Below is a small trained network, with its code and all its weights. Each question gives an input and a class and asks what happens when units are switched off, that is, made to give their printed mean instead of their output.

import numpy as np


def w(rows, s, z=0):
    codes = np.array(rows[::2]) - 128.0
    scale = np.full(codes.shape[1], s)
    scale[-1] = z or s
    return codes * scale


def f(y):
    return np.maximum(y, 0)


def log_softmax(a):
    a = a - a.max(-1, keepdims=True)
    return a - np.log(np.exp(a).sum(-1, keepdims=True))


def net(x, mask):
    res = np.array(x, float).reshape(1, 7) / 4 @ E
    y = f(res @ A[0][:, :-1].T + A[0][:, -1])
    res = res + np.where(mask, y, B[0][:, -1]) @ B[0][:, :-1]
    return log_softmax(res[-1] @ U[:, :-1].T + U[:, -1])


A, B = {}, {}
E = w([
[131,131,128,132,127,126],'x0',
[117,108,135,120,125,137],'x1',
[150,147,130,139,120,115],'x2',
[32,106,111,184,94,40],'x3',
[144,115,2,104,48,176],'x4',
[137,142,124,133,128,120],'x5',
[208,35,76,120,179,77],'x6',
],0.011)
A[0] = w([
[62,241,171,168,108,214,55],'neuron 1',
[109,135,2,92,7,175,200],'neuron 2',
[129,65,117,192,97,58,75],'neuron 3',
[106,143,187,136,216,94,137],'neuron 4',
[169,92,90,93,186,94,95],'neuron 5',
[48,205,153,133,91,204,102],'neuron 6',
[129,109,197,192,204,91,114],'neuron 7',
[143,128,20,123,48,146,149],'neuron 8',
[25,141,120,136,95,85,4],'neuron 9',
[160,109,96,85,171,69,80],'neuron 10',
[200,71,130,141,111,101,10],'neuron 11',
[111,132,233,140,181,125,219],'neuron 12',
[147,67,124,155,141,98,79],'neuron 13',
[83,107,126,142,96,51,24],'neuron 14',
[88,111,105,177,102,75,48],'neuron 15',
[207,121,147,122,119,220,125],'neuron 16',
[78,93,116,160,72,53,36],'neuron 17',
[149,64,81,153,213,126,54],'neuron 18',
[172,71,112,136,153,115,115],'neuron 19',
[187,168,151,39,132,176,51],'neuron 20',
[95,170,209,77,182,76,167],'neuron 21',
[139,161,177,119,73,161,8],'neuron 22',
[174,75,59,158,199,95,113],'neuron 23',
[207,133,135,118,190,191,62],'neuron 24',
[163,72,167,129,160,94,161],'neuron 25',
[198,137,183,52,161,225,79],'neuron 26',
[183,125,153,131,162,201,58],'neuron 27',
],0.0092,0.0017)
B[0] = w([
[125,173,210,23,56,76,219],'neuron 1',
[225,2,157,135,127,215,255],'neuron 2',
[63,188,126,150,168,102,181],'neuron 3',
[220,39,155,155,174,202,195],'neuron 4',
[119,172,192,64,93,86,188],'neuron 5',
[133,190,221,55,40,58,210],'neuron 6',
[217,40,160,159,175,171,198],'neuron 7',
[253,45,147,203,182,187,222],'neuron 8',
[91,175,75,155,143,108,184],'neuron 9',
[96,183,142,79,78,111,177],'neuron 10',
[104,141,155,57,114,112,172],'neuron 11',
[215,69,137,154,99,200,208],'neuron 12',
[92,172,165,51,110,102,168],'neuron 13',
[63,108,40,142,192,116,173],'neuron 14',
[84,163,45,194,182,137,173],'neuron 15',
[63,158,95,143,184,97,195],'neuron 16',
[56,177,38,186,179,129,185],'neuron 17',
[127,192,199,64,54,83,188],'neuron 18',
[108,128,147,94,25,61,179],'neuron 19',
[83,133,51,149,203,114,192],'neuron 20',
[185,53,136,149,126,212,198],'neuron 21',
[106,206,165,70,106,110,161],'neuron 22',
[119,136,209,45,52,87,205],'neuron 23',
[61,154,85,195,162,103,196],'neuron 24',
[162,143,160,100,81,148,181],'neuron 25',
[48,172,86,213,183,87,217],'neuron 26',
[68,195,44,172,222,108,180],'neuron 27',
],0.0061,0.013)
U = w([
[246,56,127,159,128,219,176],'0',
[106,176,159,39,24,98,193],'1',
[27,163,58,198,198,125,10],'2',
],0.014,0.0014)

Each question gives the input, the list of numbers given to net, and the class t.
The units are the neurons (one row each of A and B). Each row of codes is followed by its name. A weight is (code - 128) times the scale printed after its matrix; where a second scale follows, it is the last column's (A, B and U).
mask holds one flag per neuron, in row order. A switched-off neuron (its flag False) gives its mean, the last column of its row in B, instead of its output. The means were averaged over made-up inputs and are rounded, as every weight is.
A unit's drop is (log p(t) with every unit on - log p(t) with that unit switched off) / (log p(t) with every unit on - log p(t) with every unit switched off).
The circuit of an input: a set's keep is (log p(t) with only the set's units on - log p(t) with every unit switched off) / (log p(t) with every unit on - log p(t) with every unit switched off). Starting from the 12 units with the biggest drops (on a tie, the unit counted first), units are removed one at a time, each time the one whose removal leaves the highest keep (on an exact tie, the one counted first), for as long as the keep stays at least 0.8.
units of the circuit, in order: the units of the circuit, biggest drop first
k most important neurons: the k neurons with the biggest drops, biggest first
drop when u is switched off: that unit's drop, to one decimal
input [7,4,-1,6,7,8,-4], class 0: units of the circuit, in order	[neuron 2]
input [-8,3,-5,5,5,-1,-2], class 0: 2 most important neurons	[neuron 2; neuron 8]
input [6,-1,3,8,-8,-1,2], class 0: 3 most important neurons	[neuron 7; neuron 4; neuron 12]
input [5,2,3,6,-7,4,5], class 0: 2 most important neurons	[neuron 7; neuron 4]
input [-1,7,7,-3,6,-1,-6], class 0: 3 most important neurons	[neuron 2; neuron 8; neuron 23]
input [8,-6,8,7,2,-7,-6], class 2: 2 most important neurons	[neuron 17; neuron 15]
input [7,2,-8,-8,-6,2,8], class 1: 3 most important neurons	[neuron 18; neuron 23; neuron 5]
input [4,8,7,8,-4,7,-7], class 2: 3 most important neurons	[neuron 17; neuron 14; neuron 15]
input [-5,6,7,-2,-2,-4,3], class 1: 2 most important neurons	[neuron 2; neuron 8]
input [-2,0,1,-7,-5,3,-6], class 2: 3 most important neurons	[neuron 26; neuron 20; neuron 27]
input [-7,6,6,5,-2,-7,5], class 1: 2 most important neurons	[neuron 26; neuron 23]
input [7,0,-8,3,5,8,6], class 1: drop when neuron 4 is switched off	0.2
input [8,-8,2,4,7,-1,-6], class 0: drop when neuron 2 is switched off	1.0
input [8,8,8,-4,3,-4,-3], class 2: drop when neuron 4 is switched off	0.1
